In the rows, 128 means zero.
Here are made-up nodes, facts about them, and rows of numbers that follow some of those facts. Name the node behind each unnamed row.

How the nodes are related:
ε: is of sort; Λ: points at
vodroflo ε a; flezedro ε a; moklim ε a; modul ε a; dralik ε c; brogan ε a
fluzom ε a; breskodom ε c; dratrabil ε b; brotes ε b; treka ε b; pite ε a
togel ε a; klebim ε a; driril ε a; stiflim ε b; gredrali ε b; baska ε c
vuso ε a; dralil ε a; grudres ε a; roklasku ε b; tronan ε a; fivak ε c
skekadru ε a; koton ε a; vistimam ε a; zigrul ε a; fabadrar ε a; klutem ε b
gumaplo ε b; gison ε a; gropakem ε a; sketre ε a; siras ε c; peflal ε b
diflok ε b; tretu ε c; meplatre ε a; plurun ε b; tazem ε a; farik ε a
pabri ε b; klato ε a; zeve ε a; sive ε a; dripam ε c; pena ε a
bokepa ε b; bofam ε c; siplubrar ε a; trozusak ε c; motro ε a; flustin ε a
fufle ε b; ridron ε c; nodri ε a; dosam ε a; skastiklo ε b; zogrir ε a
klagas ε b; fluskel ε c; pleklo ε a; lutok ε b; statre ε a; gedrakir ε b
drikis ε a; bubul ε a; fudrapok ε c; benos ε a; stabro ε c; lokir ε a
stovidrur ε a; broti ε b; ploklu ε b; butrok ε b; gures ε a; sava ε a
vasa ε a; ropum ε c; zusar ε a; rasken ε b; dopar ε a; zuska ε c
dronin ε b; plunol ε a; stufla ε a; tiko ε a; pledre ε a; klapulil ε a
britak ε a; gokle ε a; kuflifle ε a; sotok ε a; tudreko ε c; dusek ε a
dakil ε a; zefon ε a; druba ε a; pleska ε a; lokes ε b; grinu ε a
zures ε a; fila ε a; drista ε a; floska ε b; ruzevu ε a; laflur ε b
skoples ε a; rodril ε a; tebror ε c; pino ε a; flipluk ε c; skubrom ε a
dreplam ε c; migir ε c; flafli ε a; bufli ε b; rifur ε a; trosi ε a
gofli ε a; reste ε b; keflar ε a; doklon ε c; koli ε b; flape ε a
senek ε a; tritra ε a; stonir ε a; gumo ε b; distori ε b; plusto ε c
buru ε a; gufos ε a; kategok ε a; zetror ε a; foflen ε a; lopla ε b
brivor ε b; veler ε b; plopan ε a; motum ε a; brumem ε b; dravabal ε b
vabror ε a; skemok ε a; kluni ε a; zuplur ε b; tepugam ε a; tiklik ε b
gustom ε a; lutrum ε a; gaflem ε a; breme ε c; skuflu ε a; mista ε b
bigru ε b; tigor ε a; bupim ε a; dedu ε b; trimi ε c; tratebram ε a
zadel ε c; planil ε a; gapon ε c; biskir ε b; plakla ε c; vodroflo Λ zeve
flezedro Λ gredrali; moklim Λ buru; modul Λ motro; fluzom Λ drikis; breskodom Λ klutem; dratrabil Λ tepugam
brotes Λ skubrom; treka Λ vabror; togel Λ plusto; klebim Λ fivak; driril Λ kategok; stiflim Λ flape
gredrali Λ breskodom; vuso Λ reste; dralil Λ baska; roklasku Λ plunol; fivak Λ bokepa; skekadru Λ senek
koton Λ gustom; vistimam Λ brumem; fabadrar Λ dakil; klutem Λ brotes; gumaplo Λ fufle; gropakem Λ bofam
sketre Λ klato; siras Λ vuso; peflal Λ grinu; diflok Λ gufos; tretu Λ gapon; meplatre Λ tigor
tazem Λ zures; farik Λ zadel; pabri Λ vodroflo; klato Λ gofli; zeve Λ skuflu; sive Λ zuska
dripam Λ dralil; pena Λ fila; bokepa Λ rifur; bofam Λ floska; siplubrar Λ breme; trozusak Λ rodril
motro Λ sketre; fufle Λ pledre; ridron Λ tebror; nodri Λ doklon; dosam Λ broti; zogrir Λ statre
klagas Λ kuflifle; fluskel Λ tritra; pleklo Λ zigrul; lutok Λ planil; statre Λ lutok; gedrakir Λ flafli
bubul Λ keflar; fudrapok Λ dosam; stabro Λ lopla; lokir Λ stufla; stovidrur Λ dreplam; broti Λ sava
ploklu Λ dratrabil; butrok Λ motum; sava Λ gropakem; vasa Λ treka; ropum Λ lutrum; zusar Λ gumaplo
rasken Λ zusar; dopar Λ flustin; zuska Λ fluskel; dronin Λ dripam; stufla Λ tudreko; tiko Λ grudres
pledre Λ dusek; klapulil Λ plopan; britak Λ migir; gokle Λ dedu; kuflifle Λ tronan; sotok Λ skoples
tudreko Λ tazem; dusek Λ klapulil; dakil Λ butrok; zefon Λ distori; druba Λ gures; pleska Λ brivor
lokes Λ meplatre; grinu Λ dronin; zures Λ biskir; fila Λ ploklu; drista Λ plurun; floska Λ nodri
ruzevu Λ gokle; rodril Λ siras; tebror Λ stovidrur; pino Λ sive; flipluk Λ trosi; skubrom Λ klagas
dreplam Λ koton; migir Λ modul; flafli Λ stiflim; bufli Λ ropum; rifur Λ foflen; trosi Λ diflok
gofli Λ laflur; keflar Λ stabro; doklon Λ zogrir; koli Λ dravabal; flape Λ klebim; senek Λ skemok
tritra Λ benos; stonir Λ dopar; gumo Λ zefon; distori Λ rasken; plusto Λ gison; buru Λ ruzevu
gufos Λ fluzom; kategok Λ zetror; zetror Λ pino; brivor Λ vasa; veler Λ dralik; plopan Λ gaflem
motum Λ koli; brumem Λ kluni; dravabal Λ peflal; vabror Λ britak; skemok Λ fudrapok; kluni Λ gumo
zuplur Λ mista; tepugam Λ flezedro; tiklik Λ gedrakir; gustom Λ bupim; lutrum Λ lokes; gaflem Λ tiklik
breme Λ brogan; skuflu Λ pena; mista Λ druba; bigru Λ lokir; tigor Λ togel; bupim Λ trozusak
dedu Λ pleska; trimi Λ siplubrar; tratebram Λ stonir; zadel Λ skastiklo; planil Λ roklasku; biskir Λ bubul
plakla Λ farik

Named rows:
siplubrar: [115 114  99 154 151 143  99 119 131 105 128 122  77 121 177 120 120 120
 132  92 104 152 144 113 133 175 123 155  96 155  81 112]
klutem: [183  93  88 142 169 118  96 133 116  97  99 125  85 174 160 133 155 124
 138  89 109 131  86 119  74 137 138 123 112 164 127 135]
gokle: [109 112 110 138 151 148  96 122 145 125 118 130  80 117 190 118 148 104
 157 110 106 151 119 113 131 169 123 143  97 160  78 121]
stiflim: [125 148 127 202 180 169 151 144 168  89 104 122  47 153 149 127 142  82
  98  78 129 177 118 154  96 155 162 121  85 166 116 127]
kluni: [119 113  92 153 141 147  89 120 123  88 127 119  86 120 190 127 131 133
 122  99  79 137 138 105 143 183 123 170  93 148  75 100]
bubul: [122  96  65 158 121 141 105 104  94 118 107 125 118 117 155 121 107 135
 108  95 115 200 153 119 119 149 120 171  74 173  49  99]
klapulil: [105 141 111 185 170 153 106 136 138  96 120 105  59 115 203 127 127 124
 109 103  82 153 130 125 133 184 128 161  78 153  86 112]
togel: [118 133 115 133 164 120 123 113 144  95 125 145  84 141 174 133 131 100
 148  98  98 131 158 105 120 177 121 160 102 143  75  88]
bokepa: [136 128 113 181 161 168 133 135 156  84 108 126  64 153 144 128 143  90
 105  79 125 168 117 143 104 155 161 126  92 162 111 123]
motro: [ 96  95 101 156 133 181  82 123 147 123 124 109  70 106 188 104 142 104
 146  91 113 158 132 119 157 168 123 150  98 172  76 128]
flafli: [ 93 154 132 193 189 148 135 139 159 116 120 114  43 121 183 121 113  95
 121  89 118 172 151 142 119 171 126 142  82 165  93 121]
siras: [156 106 111 160 145 147  92 142 193  71  98 160  99 111 168 120 140 124
 135  97 143 147 126  82 115 173 172 153  81 153  83 153]
vodroflo: [116 101  94 161 148 149  91 120 127 103 129 112  70 124 177 114 114 124
 130  73 110 145 161 113 139 170 117 161 105 163  86 115]
sive: [ 99 115 109 164 141 162 121 109 150  75 138 125  65 138 162 115 114  94
 125  56 110 132 209 111 158 179 124 181 112 154  69  76]
tronan: [125 145  93 127 134 131  98 103 142  85 135 132  51 140 212 115 112  97
 156 127 116 153 119 130 118 189 137 147 113 193  49 122]
drikis: [120 146  92 130 130 138 100 102 144  82 138 132  50 138 208 114 111  97
 151 125 116 155 124 132 125 191 139 149 111 193  46 120]
flustin: [120 145  92 131 130 140  99 101 143  83 137 132  50 139 208 114 111  96
 151 125 116 155 125 132 123 191 141 149 110 192  46 119]

Which node is each row?
No name comes twice in this set of rows, the named rows included.
[182  85  84 150 164 124  88 133 112  95 101 117  78 175 161 130 150 125
 135  76 113 127  99 119  81 133 136 128 118 168 129 137] => gredrali
[139 119 125 194 179 145 114 143 201 102  78 157  72 121 180 118 133  87
 125  93 152 154 134 126 101 152 161 146  66 158  88 127] => fivak
[132  72 106 169 134 184  68 136 199 118  75 145  91 102 199 105 170  88
 151 103 147 145 101 113 137 146 160 147  75 168  76 141] => migir
[145 106  96 132 173 102  87 124 114 122 116 124  82 137 190 128 127 132
 155 103  99 134 119 106 101 159 109 145 106 157  97 126] => skubrom
[181  97  90 142 167 119  98 132 118  97 100 128  86 172 161 136 157 121
 137  95 108 134  82 119  75 139 141 122 110 160 124 135] => brotes
[116 146  94 133 127 143 103 101 147  77 139 132  49 141 207 111 111  91
 151 117 116 153 136 131 130 191 140 153 114 192  45 113] => benos
[192  74  92 152 179  97  64 139 155 112  71 151  98 141 198 125 143 127
 158 101 133 111 103  98  77 131 137 148  90 160 104 140] => breskodom
[127 150 125 203 178 172 145 146 163  85 103 116  46 151 156 130 145  88
  94  82 120 174 112 155  99 156 163 122  84 165 116 127] => gedrakir
[155 100 107 163 147 147  90 137 187  79  92 160  98 115 172 120 139 119
 132  97 141 144 124  90 114 166 166 155  77 150  82 140] => tebror
[138  94 109 179 144 162 106 123 197  64  92 161  84 133 169 116 133  84
 123  64 142 119 184 104 135 160 159 180  88 150  69  90] => zuska
[108 129 110 163 161 143 113 123 142 107 126 124  66 123 179 120 116 106
 132  91 114 160 149 125 127 174 125 149  94 161  83 115] => rifur
[130 114  97 141 160 122  95 119 125 112 123 124  80 128 186 124 124 124
 146 102 102 144 130 111 116 170 118 148 102 158  86 120] => kuflifle
[117 124 106 146 144 145 103 126 139  89 137 126  75 116 172 119 121 128
 137  94 109 158 144 100 133 188 132 153 101 159  80 131] => vuso
[154  90  55 169 108 162 119 109  98  92  88 132 126 147 119 131 133 124
  81  85 123 210 120 134  96 129 157 152  71 179  67 105] => biskir
[151 143  90 138 118 164 112 111 154  49 125 137  56 167 175 122 140  86
 128 115 125 161  89 140 102 180 180 126 114 195  72 134] => reste

The same nodes again, as new rows of numbers:
Known rows:
plusto: [120 176 162 148 107 126 146 119 116 118  94 121 118 143 129 153 129  94
 137 123 123 110 120 123 159 107 119 129 106 136 120 131 102 107 108 124
 141 124 121 117 115]
fluskel: [119 113 164 181 108  88 136 119 147 118  91 127 132 128 124 151 126  94
 138 121 124 106 123 123 124 103 118 151 140 108 115 187 102 127 112 178
 133 183 144 113 111]
modul: [123 120 114 117 182 138 139 116 159 120 177 129 118 128 134 133 142 106
 121 122 141 107 118 132 122 150 150 122 152 157 162 109 123 105 112 125
 118 123 143 122 116]
skastiklo: [147 164 139 127 109 151  97 134 112 119 101 106 158 123 121 131 125 148
 112 119 126 160 121 122 118 103 122 144 105 143 124 158  98 153 113 122
 115 132 116 137 165]
skoples: [124 144 117 121 118 107  96 150 116 130 162 111 123 125 123 138 127 167
 139 119 127 138 124 123 122 181 123 143 115 129 147 110 121 105 144 127
 117  97 123 117 114]
dosam: [123 118 113 122 113 115 158 145 124 128 126 140 119 127 140 121 126 180
 125 134 127 105 139 131 123 140 121 121 149 143 123 108 159 157 173 125
 132 139 134 113 113]
flafli: [124 115 113 120 131  88 125 118 118 204 195 109 120 142 119 119 130 138
 181 168 126 108 122 125 124 153 123 133 147 109 120 130 161 113 116 121
 117  98 150 117 161]
vabror: [123 119 112 116 189 128 138 115 172 120 174 129 120 126 137 140 143 105
 121 122 145 106 119 134 121 150 154 123 164 159 163 119 115 105 113 124
 118 137 152 117 114]
gustom: [125 119 115 120 147 127 134 136 186 120 181 188 120 127 121 136 127 100
 139 161 149 167 173 123 144 103 120 144 102 111 139 110 130 146 155 118
 115 143 112 116 107]
stiflim: [138 116 116 123 112 117 122 119 115 183 129 102 142 127 118 119 123 120
 131 161 128 116 119 121 118 101 121 132 116 108 118 178 103 203 112 121
 116 136 121 142 214]
druba: [120 117 115 121 130 114 115 129 122 130 150 127 119 125 121 124 129 144
 134 123 127 121 124 127 125 149 122 124 126 123 132 111 142 109 140 124
 121 109 130 116 115]
plurun: [147 165 138 126 111 153  97 135 112 121 100 106 159 123 122 132 125 148
 111 118 127 160 123 123 117 104 123 143 105 141 123 156  97 152 111 123
 118 132 116 138 165]
skekadru: [121 115 114 120 132 115 129 126 130 130 142 138 120 127 122 119 128 143
 133 127 128 110 125 128 124 140 123 122 134 122 125 110 150 109 143 124
 121 119 133 116 114]
plunol: [127 150 117 119 116 110 100 151 117 129 167 111 122 124 125 136 130 173
 138 119 126 134 124 123 121 182 122 140 115 134 147 110 122 105 146 125
 116  98 121 116 115]
plopan: [120 115 113 120 110  89 124 117 118 180 173 109 121 127 121 118 127 135
 159 152 126 116 145 144 124 150 154 132 142 114 122 127 151 108 122 125
 118  97 135 134 132]
zuplur: [132 118 117 123 112 161 121 118 116 122  95 110 142 124 121 120 124 117
 112 123 126 139 119 123 121 100 123 123 106 133 122 157 100 181 114 122
 120 158 117 141 158]
pleklo: [122 116 115 120 132 114 115 128 124 128 148 127 120 125 121 124 128 145
 135 122 127 121 124 126 123 150 122 123 126 121 131 111 142 108 139 125
 120 109 130 116 114]

Which node is each row?
No name comes twice in this set of rows, the named rows included.
[139 117 116 124 111 138 118 119 115 149 108 107 141 126 120 120 125 120
 114 141 128 125 118 123 119 100 120 123 107 118 120 168 100 194 112 123
 119 151 118 137 189] => bokepa
[139 127 117 136 107 162 161 133 116 121  92 110 139 127 142 120 122 170
 112 130 125 107 125 123 120  98 122 122 123 163 121 139 101 249 138 120
 133 184 118 118 159] => broti
[117 114 115 119 110 118 120 116 128 123 112 114 123 121 120 116 127 128
 119 124 126 143 178 169 146 149 198 124 120 147 139 124 129 105 140 135
 121  98 119 138 110] => zusar
[120 113 113 119 116  88 126 117 119 190 184 111 121 127 120 117 129 138
 168 158 126 109 137 137 123 153 142 132 146 110 123 127 155 109 118 124
 117  97 141 129 144] => gaflem
[119 114 115 120 114 121 123 117 132 121 115 137 122 125 122 119 127 129
 123 122 127 131 144 150 141 144 160 123 120 134 135 115 139 107 142 128
 129 111 127 120 110] => kluni
[117 116 114 119 108 122 120 117 131 120 101 129 120 122 122 116 127 127
 118 120 126 142 164 164 149 147 184 123 117 143 140 119 132 106 144 135
 130 105 121 128 110] => zefon

Now the same nodes, written a new way:
Some nodes and their rows:
tritra: [132 125 131  92 143 124 144 124 120 116 129 143 108 124 129 124 115 127
 126 124 119 125 161 128 133 119 128 136 135 152  98 127 132 125 145 134
 152 151 132 133 139 149 127]
vabror: [118 119 102 121 126 136 165 114 146 190 141 142  98 124 151 148 140 127
 120 130 127 124 164 117 129 122 117 155 119 138  88 122 115 168 124  91
 108 148 131  97 157 142 149]
stonir: [136 111 120 109 131 122 131 110 129 130 131 134 129 127 125 138 121 130
 124 131 118 127 145 125 130 125 127 135 127 139 109 121 126 137 141 125
 141 126 132 130 133 156 137]
gedrakir: [186 168 155 170 132 116  93 107 132 108 124 110 148 160 129  91 153 122
 144 147 126 124  73 125 139 147 104 127 118 156 142 143 118 205 114 132
 107 124 137 108 116  97 114]
bofam: [ 61 122 131 131 115 127 116 147 161  73 135 109  81 140 141 135 130  88
 120 161 168 139 103 131  90 136 138 192 118  75 145 120 145  70 105 139
 117 106 125 161  97  73 113]
plopan: [184 117 129 144 134 109 130  66 141 137 124 120 130 148 123 136 126 120
 123 155 112 122 126 122 155 141 116 150 120 155 132 131 123 158 159 134
 146 103 154 125 137 153 133]
butrok: [192 158 136 140 112 134  82 174  98 144 135 140 114 144 116 101 137 137
 141 104 143 126  96 133 114 129 129  72 127  83 173 124 133 167 102 134
  97 120 125 121 122 125 132]
bufli: [132 160 148 154 130 137 117 168 116 119 130 126 132 138 120 108 138 137
 137 126 139 128 102 135 123 130 126  90 123 144 139 127 128 174  95 132
 105 129 115 116 122 104 109]
trimi: [ 95 133 133 161 125 128 124 126 136 126 121 105  87 118 141 141 122 101
 137 116 162 136 111 116 128 130 130 162 120  79 158 135 140  72 116 133
 124 133 122 137 115  80 121]
zeve: [105 121 107 125 127 107 156 113 111 120 144 136 152 132 114 119 106 137
 132 136 117 132 155 127 147 107 126 156 141 141 121 127 135 143 156 134
 135 145 140 125 135 147 135]
zogrir: [ 98 117 109  94 112 113 149 128 138  79 151 151 141 154 115 115 114 113
 112 179 122 130 146 140 109 119 125 179 138 133 119 114 132 124 136 134
 126 105 146 135 124 148 127]
flafli: [191 122 131 110 137 103 103  52 141 108 127 117 132 148 136 114 137 112
 134 143 105 123 119 112 142 141 105 170 123 154  99 138 117 173 160 127
 146 134 149 123 127 147 140]
lokir: [140 116 122 103 117 129 121 104 135 114 138 127 161 118 119 138 108 129
 126 110 115 126 144 108 129 131 136 134 125 157 101 122 121 116 135 126
 138 117 121 113 136 160 130]
grudres: [122 119 125  89 130 135 146 121 134 140 115 137 161 119 147 115 140 136
 115 133 104 119 148 148 133 133 133 117 158 126 118 148 115  73 161 122
 142 144 145 140 142 139 135]
skastiklo: [116 165 150 141 126 148 135 176 122 134 113 127 176 131 141  89 157 147
 128 129 125 122 102 161 128 139 131  74 153 126 155 154 114 109 118 127
 101 144 133 123 130  87 111]
gures: [118 120 125  88 130 134 147 120 133 139 115 137 162 119 145 116 140 136
 116 133 103 120 149 149 135 133 133 115 157 128 120 148 116  74 163 122
 142 145 146 141 142 139 135]
dralik: [ 74 139 137 144 124 138 138 138 139 138 105 107 123 111 163 121 140 108
 130 119 148 128 114 140 133 139 137 145 151  69 165 162 128   7 139 130
 128 155 137 147 124  63 119]

Name these rows:
No name comes twice in this set of rows, the named rows included.
[114 164 129 170 124 150 150 168 137 183 138 132 109 135 148 122 159 139
 132 126 147 126 116 126 122 129 117 110 111 138 120 127 114 204  78  95
  70 144 115  85 144  92 126] => treka
[145 168 170 128 155 140 111 181 109 105 122 132  80 130 129 110 133 137
 141 108 146 126 117 128 117 127 132  79 114 171 103 124 139 183  91 142
 124 158 102 127 123 104  99] => lokes
[129 159 145 157 125 137 120 168 118 121 128 126 147 137 122 107 142 139
 135 129 134 127 100 140 124 132 127  90 128 136 147 131 125 163 100 130
 101 126 122 116 122 100 113] => veler
[175 115 128 159 134 116 148  82 140 153 123 122 125 144 115 152 117 125
 117 157 118 122 136 129 161 140 125 135 119 157 145 125 128 149 157 139
 147  86 151 128 145 159 129] => dusek
[112 167 150 135 120 149 127 173 124 127 116 126 189 127 139  89 152 147
 129 126 123 121 100 153 128 140 135  71 153 133 151 155 111 100 116 126
  99 140 129 118 129  88 107] => lopla
[ 94 151 149 144 144 127 137 144 118 108 120 120  47 116 141 128 105  95
 144 108 168 134 133 115 134 120 132 170 124 106 135 138 152  71 117 145
 139 166 119 137 123  78 106] => fluskel
[ 86 140 135 138 121 138 131 140 136 143 105 111 114 111 162 118 141 108
 131 111 150 128 114 142 131 138 138 139 152  51 175 161 131   4 139 130
 126 152 137 148 126  66 123] => baska
[126 121 126  87 132 132 143 114 133 135 115 136 163 122 148 112 142 134
 117 131 101 120 148 148 133 134 130 121 157 128 117 149 114  76 165 122
 142 148 147 140 140 137 134] => foflen
[171 114 126 164 135 120 158  91 137 160 123 123 117 143 112 159 111 129
 114 157 121 121 141 130 164 138 131 126 119 156 148 124 130 138 154 140
 149  80 149 129 149 161 126] => pledre
[ 93 122 103 129 127 103 162 115 104 115 147 135 159 133 111 117 103 141
 135 139 116 133 154 130 150 101 126 160 144 143 125 129 136 146 162 136
 135 153 142 123 133 141 136] => skuflu
[139 104 123  95 134 126 119 114 138 115 133 130 117 130 129 141 128 128
 119 136 120 128 140 124 113 130 132 133 120 139  98 115 129 139 134 127
 143 118 126 142 124 154 137] => senek
[124  97 127  78 133 129 110 123 153  96 135 128 106 136 134 143 135 124
 111 152 123 128 134 131  89 137 139 134 114 138  90 108 130 140 128 130
 145 109 122 158 114 152 134] => dosam

Now the same nodes, written a new way:
Some rows with their names:
ploklu: [132 116 128  90 120 110 121 130 133 160 122 113 126 127 124 123 144 128
 142 154 123 122 134 126 152 133 122]
distori: [134 114 124 113 120 115 129 153 125 139 130 109 140 134 111 128 148 134
 131 135 120 153 128 121 129 138 126]
trosi: [129 139 128 128 147 114 122  96 119 114 130 143 123 116 126 128  84 118
 132  96 145 121 140 133 147 123 170]
farik: [120 133 127 144 142 127 130 112 130 107 129 138 100 128 126 121 111 113
 141 104 131 122 135 126 127 118 142]
gofli: [130 138 132 124 141 144 127 139 125 121 135 126 115 129 131 135 107 119
 140 124 127 117 129 128 105 117 139]
rasken: [134 114 124 111 120 117 128 152 126 139 130 109 140 133 111 128 148 135
 132 136 121 153 128 121 128 138 124]
dakil: [124 134 125 152 126 130 128 112 123 115 130 130 116 128 128 118 122 131
 130 103 131 136 126 127 129 119 129]
tazem: [122 134 128 143 131 126 128 107 125 119 126 131 116 134 130 129 110 124
 133 120 131 126 132 125 132 121 124]
brogan: [136 105 144 118 147 153 144 142 143 118 126 137 115 122 146 147  75 113
 143 137 123  99 118 134  78 104  68]
zuplur: [121  90 119 141 124  81 144 112 135 109 119 124 135 140  91 130 121 125
 111 102 128 170 133 116 136 143 101]
plunol: [126 138 138 141 133 158 124 147 139 127 126 141 130 133 158 140 117 119
 150 168 135 119 131 124 128 125  88]
trozusak: [129 139 124  99 121 116 137 144 129 119 135 148 126 124 124 132 176 125
  84 152 127 110 123 127 118 135 178]
klutem: [134 117 129  88 121 115 119 134 136 160 122 117 126 126 127 124 142 127
 144 162 125 123 134 124 149 133 116]
bufli: [128 110 117 122 106 103 124 144 133 137 130 101 141 115 100 103 146 132
 108  90 128 157 119 135 135 142 137]
dripam: [127 130 121 129 141 136 130 117 138 123 128 152 126 122 121 122 172 140
 119 129 123 124 128 126 120 144 149]
gures: [121 112 127 160 129 127 134 109 149  95 120 151 121 143 122 145  88 123
 113 130 147 147 125 111 101 131  50]
klapulil: [128 133 129 140 119 138 126 126 122 129 129 116 127 139 127 135 116 137
 123 126 127 133 121 125 108 122 105]

Rows to name:
No name comes twice in this set of rows, the named rows included.
[129 133 126 139 112 153 113 146 149 124 131 133 127 117 133 120 113 130
 112 126 149 135 111 128  97 129  78] => gison
[127 132 120 113 158  99 131  81 119 125 126 148 133 112 107 124 136 131
 112  88 126 109 143 141 150 145 220] => flipluk
[118 126 120 129 152 112 139  96 130 117 126 142 112 124 107 117 163 126
 120  96 112 111 138 134 131 140 191] => plakla
[134  97 137 104 158 139 153 127 144 129 123 142 126 118 127 143 127 126
 122 131 104  88 121 142  81 126 117] => breme
[112 142 125 186 115 128 135 106 109 116 123 127 128 149 144 119 159 137
 144 128 118 149 136 122 174 123 129] => tratebram
[136 121 124  98 149  95 123 129 125 124 132 140 136 110 112 123 116 115
 143 112 141 140 147 127 164 140 183] => diflok
[144 119 113 127 149  91 118   4  96 126 122 135 115 134  86 138  59 171
 125  57 142 152 136 112 123 121 139] => drista
[121 128 122 124 156 126 134 110 140 115 127 154 111 122 115 122 162 123
 127 118 120 110 138 128 122 142 172] => zadel
[131 132 124 124 143 149 126 132 148 121 129 164 125 120 129 127 171 137
 125 151 131 124 127 120 111 147 129] => baska
[124 136 121 106 117  98 143 124 115 122 134 133 126 127 112 125 177 128
  75 120 117 111 124 135 130 132 205] => ridron
[124 134 128 134 135 119 134 114 107 124 132 105 117 133 118 126 109 124
 129  84 114 118 131 139 120 114 173] => moklim

